How the items are linked:
at | ζ ε τ ρ δ ξ α
z978 | z5 z777 z233 z923 z175 z719 z99
z496 | z672 z931 z754 z269 z146 z164 z646
z892 | z12 z293 z257 z536 z841 z14 z544
z1 | z76 z455 z442 z428 z596 z314 z273
z266 | z72 z663 z101 z46 z897 z654 z357
z762 | z751 - - z544 z114 z951 z536
z14 | z175 z377 z346 z824 z5 z892 z610
z596 | z775 z367 z228 z780 z1 z221 z290
z420 | z42 z699 z888 z880 z505 z828 z630
z442 | z840 z556 z1 z547 z228 z477 z224
z678 | z937 z630 z327 z907 z82 z414 z699
z990 | z92 z151 z221 z988 z477 z228 z54
z923 | z970 z146 z654 z978 z931 z101 z905
z269 | z377 z175 z54 z496 z777 z290 z221
z273 | z911 z719 z224 z154 z290 z777 z1
z281 | z164 z536 - z293 z774 z672 -
z920 | z233 z880 z5 z699 z346 z194 z907
z828 | z663 z72 z774 z615 - z420 -
z20 | z610 z221 z151 z959 z99 z367 z175
z951 | z959 z25 z82 z610 z327 z762 z824
z663 | z828 z266 z154 z224 z613 z42 z547
z463 | z157 z327 z630 z580 z25 z393 z888
z72 | z266 z828 z410 z194 z649 z699 z414
z613 | - z897 z164 z460 z663 z754 -
z543 | z221 z610 z92 z25 z580 z775 z377
z722 | z114 z428 z357 z455 z751 z905 z101
z646 | z25 z959 z988 z221 z157 z780 z496
z82 | z908 - z951 z825 z678 - z103
z888 | z146 z970 z420 z724 z672 z774 z463
z406 | z346 z54 z175 z597 z233 z717 z151
z157 | z463 z905 z375 z314 z646 z428 z146
z460 | z432 z717 z290 z613 z224 z54 z228
z290 | z293 z12 z460 z164 z273 z269 z596
z410 | z101 z774 z72 z841 z536 z970 z114
z931 | z824 z496 z597 z175 z923 z921 z959
z699 | z654 z420 z970 z920 z103 z72 z678
z921 | z536 z164 z897 z12 z101 z931 z751
z988 | - z908 z646 z990 z375 - z754
z672 | z496 z824 z505 z377 z888 z281 z25
z580 | z314 z866 z535 z463 z543 z76 z724
z357 | z414 z547 z722 z556 z831 z937 z266
z654 | z699 z42 z923 z233 z597 z266 z937
z327 | z905 z463 z678 z866 z951 z114 z970
z176 | z907 z477 z99 z937 z151 z556 z233
z897 | z649 z613 z921 z717 z266 z597 z831
z12 | z892 z290 z717 z921 z719 z175 z367
z455 | z235 z1 z556 z722 z367 z99 z719
z959 | z951 z646 z908 z20 z905 z751 z931
z154 | z774 z101 z663 z273 z164 z146 z428
z164 | z281 z921 z613 z290 z154 z496 z780
z717 | z257 z460 z12 z897 z46 z406 z241
z615 | z224 z194 z911 z828 z432 z880 z840
z529 | z241 - z544 - z23 z825 z257
z597 | z103 z754 z931 z406 z654 z897 z908
z414 | z357 - z114 z23 - z678 z72
z719 | z841 z273 z46 z101 z12 z978 z455
z905 | z327 z157 z937 z99 z959 z722 z923
z535 | z477 z907 z580 z630 z92 z840 z880
z101 | z410 z154 z266 z719 z921 z923 z722
z114 | z722 z393 z414 z235 z762 z327 z410
z866 | z99 z580 z907 z327 z610 z235 z5
z774 | z154 z410 z828 z911 z281 z888 z393
z367 | z544 z596 z241 z751 z455 z20 z12
z751 | z762 z780 z831 z367 z722 z959 z921
z831 | - - z751 z241 z357 z908 z897
z610 | z20 z543 z825 z951 z866 z544 z14
z970 | z923 z888 z699 z5 z824 z410 z327
z103 | z597 z505 z824 z346 z699 z649 z82
z375 | z630 z937 z157 z477 z988 z547 z42
z432 | z460 z257 z293 - z615 z468 -
z841 | z719 z911 z194 z410 z892 z5 z235
z468 | z54 z346 z377 z505 z880 z432 z92
z23 | z556 z840 z235 z414 z529 z907 z194
z235 | z455 z76 z23 z114 z544 z866 z841
z536 | z921 z281 z649 z892 z410 z824 z762
z547 | - z357 z428 z442 - z375 z663
z556 | z23 z442 z455 z357 z241 z176 z46
z840 | z442 z23 z76 - - z535 z615
z775 | z596 z544 - - z76 z543 z293
z346 | z406 z468 z14 z103 z920 z257 z825
z46 | z194 z224 z719 z266 z717 z233 z556
z911 | z273 z841 z615 z774 z293 z724 z76
z754 | z505 z597 z496 z54 z42 z613 z988
z780 | - z751 - z596 z428 z646 z164
z428 | z393 z722 z547 z1 z780 z157 z154
z377 | z269 z14 z468 z672 z724 z293 z543
z224 | z615 z46 z273 z663 z460 z90 z442
z194 | z46 z615 z841 z72 z257 z920 z23
z393 | z428 z114 - z76 - z463 z774
z505 | z754 z103 z672 z468 z420 - -
z937 | z678 z375 z905 z176 z908 z357 z654
z630 | z375 z678 z463 z535 - - z420
z724 | z777 z5 z880 z888 z377 z911 z580
z221 | z543 z20 z990 z646 z314 z596 z269
z314 | z580 z99 z477 z157 z221 z1 z777
z175 | z14 z269 z406 z931 z978 z12 z20
z76 | z1 z235 z840 z393 z775 z580 z911
z25 | z646 z951 - z543 z463 - z672
z880 | z90 z920 z724 z420 z468 z615 z535
z257 | z717 z432 z892 z649 z194 z346 z529
z228 | - z241 z596 - z442 z990 z460
z908 | z82 z988 z959 z151 z937 z831 z597
z233 | z920 z90 z978 z654 z406 z46 z176
z544 | z367 z775 z529 z762 z235 z610 z892
z293 | z290 z892 z432 z281 z911 z377 z775
z907 | z176 z535 z866 z678 z825 z23 z920
z92 | z990 z825 z543 - z535 - z468
z477 | z535 z176 z314 z375 z990 z442 z90
z5 | z978 z724 z920 z970 z14 z841 z866
z825 | z151 z92 z610 z82 z907 z529 z346
z777 | z724 z978 z90 z146 z269 z273 z314
z54 | z468 z406 z269 z754 z90 z460 z990
z146 | z888 z923 z42 z777 z496 z154 z157
z241 | z529 z228 z367 z831 z556 z151 z717
z90 | z880 z233 z777 z42 z54 z224 z477
z42 | z420 z654 z146 z90 z754 z663 z375
z99 | z866 z314 z176 z905 z20 z455 z978
z649 | z897 - z536 z257 z72 z103 -
z824 | z931 z672 z103 z14 z970 z536 z951
z151 | z825 z990 z20 z908 z176 z241 z406

The rows follow the links: the fewer symbols apart two items are, the more alike their rows tend to be.

Each row is also shifted at random along 7 hidden directions that mean nothing.

Some items, each with a row of numbers:
z92: -31  +16   -9  +13  +11  +36  -22   +9  +12  -22  +10  -14  -70  +13  +19   +8  +36  +13  +11   -6  -24   -7   +8  +11   +4   +4   +9  +41  +19  +20   +7  +13  +17  +14  +20  -15  +16   -3  -18  -10   +7  +30   -7   +7   -7  -42  +16  -30   -8   -4  -14   -7  -26  +17   -3  +10   -9  -22  -18
z54: -55  -14  +15  +21  -13  +36   +0   +8  +22   +3  -25  -17   -3  -18   +4   -7   +1  +12  -17  -18    0   -7  -20  +11   +1  -33   +1   +7   +7  -31   -5  +57  +27  +38  -37  -67   -2  +47  -50  +44  -20  +40  -44  -48   +0  +33  +20   -2  -10  -33  -31  +68  +17   +0  +23  -60  -14  -25  -12
z281:  -16   +29   +24   -19   -23   -35    -2  +112   -19   -12   +18   -10   -17   -17   -22    +6    -1   -26   -22   +46   -29     0   +26    -7    -2   +34   +15    +8   +12   -25   -39   -22   -52   -74   +64   +34    +9   -45   +12   -49   -18   +22   +49    +2    +3   -27    +0    +2   +15   -37   -12   -28   -42   -31   -30   +25    +1    -7   -15
z496: +148   +10    -4   +13   -24   -25   -18   -16   -10   -55   +32   -29   -33   -36    -6   -54   -19   +39   -38   +13   +27    -9   -53   -27    -4   -45   +19   +52   +12   -23    -7   -14   +17    -8    -8    -1   -21    -2   -13   -24    -1     0    +7   +25     0   +34    +9   +17   +45   +13    +6   +13    -4   +44   -11   -13   +17    +5   +22
z314: -53  +20  +24  +17  -29  -24  -23  +35  +21  -27  +27  -40  +25  -31  -49  -47   -5  -16  -38  +21  +14   +5  -17  +16  -30   -2  -32  +17  -16  -17   +0  +13  +15   -8  -13  +11   -1  +54  +22   +4  -13   -7  -34  -34   +3   -6  +18   -5  +14  -46  -46  +17   -4  -55  +21   +6  -63  -12   +8
z597: +19  -29  -12  -33   +8  -14  +40  +28  +19  +62  -63  +69  +74  +31  +14  +21   +8   -8   +7   +5  +18  -32  +34  +35   +4   +2  +19  -38   -8  -45  -22  +15   -2  +11  -18  -10  -14  -33  -61   -4  -16  +37   +3  -39  +24  +70  -21   +9   -4  -22   +5  +37  +15   +4  +13  -35  +49  +29   +3
z103: -54  -13   -1  -31   +2  +39  +14   +3  +24  +24  -34  +48   -4   +8  +39  +46   +5   +0  +31  -21   -1  -10  +21  +18  +29  +32   +9  -18   -5   -6   +8  +17  -19   +5  +15  -27   +3  -19  -42  +21  -15  +40  +20  +17  -21  -20  -18   +4   -4   -7   +1  +22   -8   +8   +8  -27  +25   -4  -33
z460: +70  -40  -12  +36   -5  +16   -8   -9   -2   -3   +5  -38  -16   -6  -11   -2   -2  +33   -5  +27  +23   +2  -25  -17  +11   -4   +4  +45  +25  -27  -24   +1  -17  +19  -19  -67  -32  +11  -38  +15  +13  +17  -23  -34  -15  +27   +2  +11   +8  +25   -4  +11   +0  +64   +8  -34   -8    0  +12
z432: +44   +5  -23  +38   +4  +15  -20  +15  -18   -6   +3  -27  -73   +8  +26   +9  +10   -4   +5   +9  -54   -7  -28  -13  +25   -7  +14  +54  +25  +23  -18   +3   -5   +5  +15  -24   +6  -12  -29   -3   +2  +18   -9   -7  -20  -35  +29   -4  -11   +9    0  -15   -6  +45  -16  +17   +1  -20  -15
z824: -21  +14  -10  -25   -1  +12  +22   +1  -26   +4  -38  +56   -7   +5  +42   +6   +2   +4  +16  -31  -21  -27   +1   +9  +22  -36  +22  -47   -9  +12   +8  +28  +39  +10  +20  +38  +28  -32  -26   -2   +5  +18  +40  +40  +21   +9   -5   -5   +4  -19  +19  +17   +9   -8   -1   +1  +53   +0   -8
z414: -12  +17   +6  -22   -8   -2  -15  -15  +19   -4  +43  -16   +4  -19  -19  +36   +1  +15  +23   -5  +25  +21  +12  -16  +23  +33   +7   +3   +5   -4  +31  -12  -30  -40  +25  -16   -7  +12  +47   -9  -16  -23   +7  +23  -41  -30  -16   -2  -18  +36   +6  -30  -28  -19  -18  +23  -14  +18   -8
z224: -38  +18   -9  +37  +23   +1   -6  -10   -8   -2  +24  -23  -27  -12  +24  -17   -4  +14   +4  -49  -10   -5   -6  -37  -16  -10  +29  +19  +27   +8   +6   +8  +22   +3  +11   +6  -24  +40  -28  +29   +0  -12  -41  -39  +24  -14   +9  -13  -11  +12   -3  -22  +21  +19   -9   +2  -26  -12  -13
z663: +69   -3   +6  +32   +9  -12  +34  +27  +27  +31  -43   +2  +27  -37  -10  +14  -16  -18  -23  -19  +14   +3  -16  -11  -12  -11   -4  +21  +10  -24   +0  +20  +11  +16   -3   -9  -36   +7  -71  +31  -20  +19  -19  -55   +9  +31  +17  -21  -22  -30   -7  +30  +41   +8   -6  -15  -20  +18  +12
z908: -53  +13  -35   +3  +28  +13   +4  -64   +0   -3  +36  +52  -40   +4  +59  +19  +43  +52  +37  -47  +41  -26  +15  +18   -5  +53  +53  -27   -3  -10  +37  -34  +21  -17  +29   +7  +10   -9   +2  -20  +10  +16   +6  +54  +24  -16  -11   -4  +21  +63  +12  -24  -16  +36  +19  -30  +68  +32  +10
z990: +74  +12  -15  +19  -20  -55  -11  +33  -12  -35  +40  -48  +41  +23  -58  -31  +30  +36  -28  +50   +6  -32  +28   +2  -15  -11  +13  +38  +28  -28  -26  -13  +11   -1   -4  +30   -6  +33  +55  -56   +6   +4  -20   +2  +32  +38   -6  +18   +7   +8   -2  -10  -16   +2   -7  +26   -3  +29   +2
z840: -33  -15   -8   +5   +6  +11  +12  -18  +18  +13  -30  -32  +84  +53  -57  +16   +4   +7   +7  -19   -4  -17  +37   -6   -9  -45  +11  -20  +32  +31   +7  +35  +36  +38  -38   +5  +30  +53  +17  +16  +35   -8   +3  -26  +17  +53  -15  -23  -62   -8  +26  +24  +61  -43  -27  +13  -15  +19   +2
z777: +12   -1  +26   +8   +2  -15   +3  +30   +1   -6   +2  -10  +14  -11   -6  -42  -24  -10  -22   +0   +1   +2   -8   +2  -14  -32  -10  +16   +4   -5  -15  +13  +16  +19  -14  +22  -12  +15  -10  +12   -9  -21  -33  -28  +17  +12  +22  -12   +8  -28  -21  +25  +10   +4   +4  +11  -34  -21   +6
z754:  +5  +11    0  +36  +21  +22  -11  -57   -9  -36  +20  -27  -20  +31  +25  -12  +11  +51   -7  -47   +1  -28  +22  -34   +4  -24  +54   -4  +22  +35  +20  +15  +33  +22   +8  -26   -5  +24   +3  -13  +13  +12   +6  +30  +32   -7  -14  -10   +0   +6   +7  +18  +29   -4   -1  -28  +45  +32   -9
z970: +63  +16  +19  -31   +0  -27  +10   -3  -13  -21  -22   -9  +57   -7   -4  -12  -24   +9   -4  -10   -2   -9   +7   -8  +10  -59   -7  -14  -12  +14   -2   +7  +14   +0   -8  +42   +3   -3  +32   -7  -11  -43  +24  +17   +1  +24   -9  +22   -7  -11  +21   +6  +22  -44  -19  +29   +5  +11   -3
z463: -92  +18  +32  -36  -13  +22   -8  -19  +34   +6  +17  +12   +6  -12  -17  +19   -9  +15  -22  -18  +20  +22  +10   +3  -15  +35   -1   -9   +8   -7  +30    0  +10  -19   +8   -7  +27   -7  +17  -33  +28  -11  +18  +60   -5  -31   -7  -28  +25   +7  +11   +3  -16    0   -1   +8  -12   +5   +2
z831: +34   -3  -27  +22  +10  +13   +7  -43   -7   +2  +13   +1  -39  -10  +24  +20  +28  +12  +30  -18  +20   -5  -31   -7   -5  +15  +18  -12   -5   +0  +26   -2  +11  -14   +1  -24  -17  +19  -28  +12  -15  +23   +6   +8   +2   +2   +7   +4   +1  +18   -5   -5   -2  +19  +16  -36  +29  +29   +5
z114: +144   -33    -2   -11   +12    +6    +0   -32   -23    -5    -4   -13    -5   +18   -12   +20   -16   -15   +14   +10   -23   +35   -20    +2   +20    +9   -23   +11    -5   +54    +6   -21   -35    +2   -20    +2    +9   -35   +45   -12   +14   -30   +40   +18   -30   -15    -7    +6    -9   +18   +23   -27    +1   +21   -15   +32    -9   +14   +27
z751: +69  -15  -32  +26  -10  +14   -2  -66  -10  -26   -8   +1  -17  -10   +9   +2  -17   +7  +19  -31  +14   +2  -60  -11   -9  -51   +0  -25  -30  +20  +21  +25  +39  +23  -37  -34   +9  +16  -21  +25   +4  +15  +32   +5  +21  +30   -7  +24   -9   -5   -5   +9  +41   +6   -2  -53  +28  +25  +33
z20: +46  -13  -15  +20   +3  -13  -32   +4  -32  -48  +36  -17  -50  +17  +13  -29  +19  -19   +7  +42  -27   +2   -1  +20   -2   +7  -30  +12  -27  +22  -18   -2  -23  +20  -20   -9   -3   +3  +53  -15   -5   +0  +11  -16   +1  -17   -6  +29  +31   +0  -30  -16  -36   -5  +41   +8   +8  -26   +4
z477: -29  +24   -8  +37  +19   +4   +8  +18  +36  +22  -29  +19  -32  -40  +19  -17   +8  -13   -5  -20   +2  -17  -17  +18  -26   +3  -16  +24   +5  -31   +2  +26  +47  +19   -2  +14  -14  +17  -74  +22  -33   +5  -58  -56  +14  -10  +52  -40   -8  -47  -45  +21   +6  +15  +17   +7  -43   -6   -7
z175: -104   +12    -1   -28   -27   -34    -3   +42    -4    -3   +24    +6    +8   -25    +9   -44   +27    -7   -12   +12   +25   -24   +20   +10    -2    -2   +17   -23   -13   -43   -17    -5    +7   -23    +9   +31   +11    +4    -4   -11    -2   +10   -14    -9   +14   +16    -6   +30   +19    +0   -22    +6   -18   -33   +12   -15   +11   -11    -9
z442: -19   +6  -23  +24  +16  -26  +12  +16  +28  +41  -19  +22  -16  -12   -5  +14  +15  -24   +6  +12   +5   -1   +6  +21  -38  +36   -4  +26   +8  -26   -8  -17   -1   -8  +16  +20  -16   -7  -47   -3   +0  +10  -36  -41  +24   -6  +31  -26   +3   +4  -13  -17   -4  +30   +6   +2  -17   +7   +3
z72: +62  -15  +17  -22  +11  +10   +9  -23   -2  +36  -23  +10  +24   -4  -11  +30  -20   -5  +22   -7   +9  +16  -10  -20  +34  -19   +1    0  +12   -4  +19  +16  -26  +12   +1  -19  -27   -5  -11  +26   -6  -16  +10   -3  -34  +12   -4   -6  -35   +5  +39   +1   +7  +12  -26   +2   -2  +22   -7
z931: +39  -10   +3  -11  +11   -6   +3  -15  -31  -28  +10  +16   -1  +18  +39  -23  -10   +5   -6  -21  -24   -6  +23   +9   -1  -11  +11  -40  -22  +28   -9   +5  -16  +14  -13   -4   +0  -15  +22  -19   +3   +9  +22  +14  +23  +18  -17  +33  +14  -16   -6  +14   -1  -14  +16  -24  +54  +13   +2
z375: +71  +33   -6  +26  +47   +5   +4  -17   +9  +18   -5  +33  -63  -24  +48  +21   +3  -18   +8  -23   -2   +1  -12  +15  -24  +34  -14  +35   -3   -2   +7  -14  +10   +5   +8   +5  -20  -11  -52  -15  -39   +4  -19  -11  +15  -36  +51  -53  +35  -25  -10   +4  -10  +59  +11   +9   -1  +12  +15
z719: +126   -23   -25   +23   +27   -55    +5    +8   -57   -15   +20    -3   +15   +42   +12   -11    +3   -27    -2   +16   -40    +3   +14   -13    -4   -21   -15    -2   -12   +49   -42   -32   -28    +9    +7   +56    -7   -27   +40    -8   +24   -37    -5   -28   +29   +26    -7   +38    +1   +11    +5   -40   +17    +7    +3   +40   +22    +6   +21
z82: -58   +2   -5  -28  -15  +10   +5  +10  +14  +10   -3  +19  +29  -12  -29  +31  +23   +3  +18  +15  +12  -22  +21  +19  +21  +22   +5   -9   +3  -37  +10  +14   +1  -13   +9  -15  +16   +4  +16   -2  -25  +32  +21  +15  -24   +3   -8  +11   -3  -14  -13  +13  -41  -40   -8   -7  +18  +12  -22
z547: +67  +27   +7  +24   -2  -46   -8  +52   -1   -3  +18  -42   +9  -33  -41   +9   -6  -21  -28  +18   +5   -8  +15  -10  -29  +20  -19  +40  +17  -20  -12   -6  -30  -34  +13  +24  -35  +34   +1   -7  -23  +10  -13  -54   -5  -16  +27  -16   +8  -43  -39   -2  -16  -22  -14  +30  -48  +23   -5
z610:  +9  -28   -8   -8  -27  +39  -19  -16  +18  -10  -21    0  -13  +14   -4  +10   +4  -10  +10  +29  -18  +12  -41  +24  +27  -19  -25   +0  -30  +19    0  +35   +9  +31  -50  -38  +32   -1  +16  +18  +16   +5  +24  +27  -43   +8   +3  +14   -7  -13   +5  +18   -6   +4  +22   -6  -12  -28  +12
z12: +35  -61   -8  +12  -18  -20   -4   +1  -17   +2   +2  -19  +20  +30    0  -15   +1  -20   +1  +49  -27   +9   +8  +15  +10  +10  -19  -23  -13   +7  -28  -11  -57   +1  -19  -15   +5  -16  +22   +5  +22   -5  +31  -33   -2  +37  -38  +35  +11   -5  -10   +1   +3   -2  +14  -13  +17  -15  +21
z880: -33  -29  +16  -23  +32  +25   +8  -32   +9  +16  -10   +8   -2  +46  +17  +14   -4  +13   +3  -13  -42  +21  +22   -2  +20  +12   -6  +25  +16  +26   +7   +6  -17  +32  -19  -28   +2   -6  +10   +9  +27  -22  -18  +26  -24  -36   +0  -30   +8  +26  +26   +7    0  +31   -7   -4  -10  -11  -20
z76: -44   +8   -3   -5  -22  -13  -11  +24   +6   +1   +4  -23  +18  -14  -56  -15  -14  -20  -20  +16   +5  +18   -4  -11   -8   +6   -5   +2  +19   -8   +2   -9   -5  -25   +3  +26  +21  -15  +39  -29  +15  -19   +3  +12   +4   -3   +5  -14  -18   -1  +10  -27   -8  -12  -15  +36  -40   -5  +16

From each start, follow one symbol. Which item do you reach?
Answer with the item's name.
+26   +1  +12  +20  +40  -26   -3  +36    0   -6  +17  -17  -21  +20  +27  -10  +19  -17  -24  +17  -49   -5  +28    0  -15  +12  -10  +28  +13  +17  -28   -8  -43   +6  +12  +17  -31   +8   -7   -5    0   -8  -54  -29  +13  -15  +17  -19  +10  -27  -17   -4  -12   -1  +17  +25  -19  -10  -18
ρ
z42
+53  -10   +6  -20  +28  -10   -4  -59   -3  -10  +14  +15   -8  +18  +22   +4  -20  +15   +3  -12  +16  +32  -11  +19  -16  +20  -17  -24  -35  +28  +22  -12   +1   +7  -30   +0   -7   -7  +43  -13  +27  -18  +17  +25   +2    0  -19  +13  +31  +18   +1   -3  +11  +13   +7   -6  +16  +26  +18
ρ
z99
+64  -76  +10  +22   -9   +8  -11   +0   +7  -17   +7  -46   +1  +27  -42   -4  -19  -12  -17  +62  -11  +29  -10  +16   -6  +32  -43  +21   -7  +23  -35  -11  -63  +16  -57  -64  +18   -1  +45   +1  +44  +15  +15  -33  -40  +20  -21  +11  +12  -14  -12   -2   -3   +9  +31  -28  -22  -15  +41
ε
z367
 -4  +75   -1   -3  -45   +0   -9  +56   +3   -3   +4  +16  -54  -99   +4  -10   +8  -31  +16   +3   +6  -15  -68   +5   -3  -26  -11   +4  -19  -46   +8  +27  +47  -25  +27  +27  +12  -10  -66  +11  -66  +35  +17   +1  -17  -23  +62   -1   +7  -56  -50   +6  -46  -18  -11  +26  -21  -19  -14
α
z824
-64  -11  +14   -4  -12  +14   -9  +17  -20  -20   +4  -34  +10  +13  -18   -8   +1  +13  -25  +16  -31   +6  +18  -17   +3  -14  +25  -18  +21  +19  -19  -13  -13   -7   +2   -7  +26   -6  +21  -11  +38  +10  +32   +5   -3   +5  -23   +8  -15   -8  +15   -4   +1  -29  -13   -7  +18  -12   +8
α
z775
-56   -8  -29  +19  -36  +34   +2  -36  +13    0  -29  -15  +18  -24  -35  -23   -8  +26  -11  -14  +27  -18  -53   -6   +9  -74  +11   -7  +12   -2  +19  +21  +86  +26  -24  -28  +55  +20  -26  +24  +43   +3  +20  +15  +19  +40   -4   -8  -26  +14  +10   +5  +35   +6  -10  -31   -7  -13  +23
ζ
z596
 +8  -51   +4  +13   +8   -6   +7  +12   +9  +33  -36   +2  +61  +12  -27    0  -18  -22    0  +12   +6  +11  +18   +0   +9   +2  -19   -9   -4  -13  -17   +7  -36  +17  -35  -18  -28  +16   -2  +45   -2  -21  -21  -68   -6  +41  -13  +26  -39   -7  -12  +25  +21  -28  +13   +0  -17    0   -2
τ
z719
-24   +6  -33  +24  -33   -6  -39   -8  -10  -31  +37  -20  -58  -49   -7  -14   +7   -8  +25  +28  +23  +19  -56   -2  -10  +17  -11   +1  -19  -24   -2  -14   +4  -20   -1   -9   -6  +16   -4  +29   -1   +6   -5  -23  -10  -11  +17  +29  +18  +11  -35  -24  -27   +4  +19  -14  -19  -23  +15
ζ
z544
+17  -33  +27  -11  +21  +14   -6   +0    0  -16  -19  -23  +20  +34   -7   -9  -29  -12  -23   -3  -62   +7   +8   +1  +13  -56  -18  +10   +8  +43  -19  +31   -2  +42  -33   +6  +25  -13  +19  +15  +37  -20   +7   +2   -5   -4  -11   -8  +10  -13  +18  +16  +26  -14  -17  +10  -12  -27   +3
δ
z377
-29  -55   +9  -15  -18  +20  +11  -47  +21   +4  -17   -5  +47  +27  -34  -15  -22  +39  -24  +26  +26   +3   +6  +38  -15  +18   -6   -8   +2  -14   +6  -14    0  +25  -51  -55  +27   +1  +16   -3  +66   +4   +2  +32   -1  +41  -41   -1  +16  +31   +6  +26  +17  +34  +34  -56  +11  +14  +33
α
z269
 -7   +5  +32   -7  +10  +19   +4  +39   +2   -7   -7  -13   -7   +9   +7  +11  +13   -6  -16   +7  -31  -14  +31   +0   +9  +20   -8  +13  +10  +15  -18  +25  -35   +8   +8  -32   -3   -3   -9   -6   -6  +39  +15   +7  -18  -40   -8  -20  +10  -37  -13  +31  -18  -18  -15   +0   +1   +2  -33
δ
z420
+53  -31   -2  +10   +5   +0   +0   +7  -10   +3   +0   +4   -6  +37  +33   -2  +29   -7  +17  +39  -38   +1  +29  +24  +21  +26  -15  +19  -10   +2  -36  +10  -65  +33  -12  -35  -21  -15   -3   +9   -7  +14  -19  -35  -10   +7  -14  +27  +17   -5  -18   +9  -16   +7  +43  -13  +19  -13  -18
τ
z175
 -7  -18   +2  +23  +13  +14  -24   -8   -2   -2  -11   -3  -31   -8   -7   +2  -16  -46   -1  +12  -26  +43  -28   +9  -12  +28  -70  -10  -40  +40   -8  +14  -36  +11  -34  -26  -13  +13   +6  +61  -17   -1  -16  -58  -17  -12  +10   +4   -1  -40  -50   +3   -2  -19  +35   +0  -48  -30  +13
ζ
z235
-79  -19  +24  +13   +3  +32   +5   +5   +6  +14  -21   -6   -1   +8   +0   +0  -24  -15  -10  -10  -22  +27   +2  -14  +10  -15  -17   -9  +11  +22   +6  -13   -9   -5   -4   +2  +24  -16   +2  +19  +22  -12   -3   -3   -8  -23   +0  -15   -3   -7  +17   -6  +28   -6  -11  +13  -24  -24   +0
α
z76
+19   +3  +15  +15  +23   +3  -24  -40   -6  -16  +24   -7  -18   +0  +23   +4   -6   +6  +15  -43   +1  +17   +1  -38   +8   +7  +15   -9   -1  +23  +10   -5  -25   -3   -2  -25  -38  +23  +19  +30  -18  -18  -15  -12   +1  -14   -4  +10   -1  +16   -8   -1   +0  -17   +4   -2   +6  +16   -6
α
z357
-58  -16  +55   -4  +10  +27  +14  -33  +32  +15  -36  +16  +12  -24   +6   -8  -54   +2  -30  -43  +28  +24  -21  +10  -13   -2  -19  -17  -25  -11  +17  +15   +0  +20  -39  -49  -20   -9  -49  +34  -10   -1  -20   -8   -3  +13   +5  -20  +32   -9   -7  +53  +32   +9  +21  -54    0   -4  +15
ε
z923
-70  +15   -5  -16   +4  +27    0  -11   -1  +19   +8  +28  -28  -22  +29  -18   -4  -10  +18  -39  -12  +13  -36   -7  +15  -37   -9   -2  -23   -3  +14   +9  +31  +13  +12  +21   +6  -10  -28  +28  -19  -20  -18  +16   -5  -23  +17  -11   +8   +8   +1   -1   -7   +7   +4  +20  -20  -36  -10
τ
z920
+30   +9  -23   +5  -10  -40  +16  +19  -16   -1   +8   +6  +26   -2   -9   +6  +18   +7   -4  +14  +26  -39  +14   -8   +3    0  +38  -26  +13  -38  -17  -10   -6  -25  +23  +17  -22  +11  -18   -8  -31  +11  +14  -20  +15  +36  -24  +23  -16   +1   -6   +0   +2  -18  -13  -16  +30  +35   -3
ρ
z717
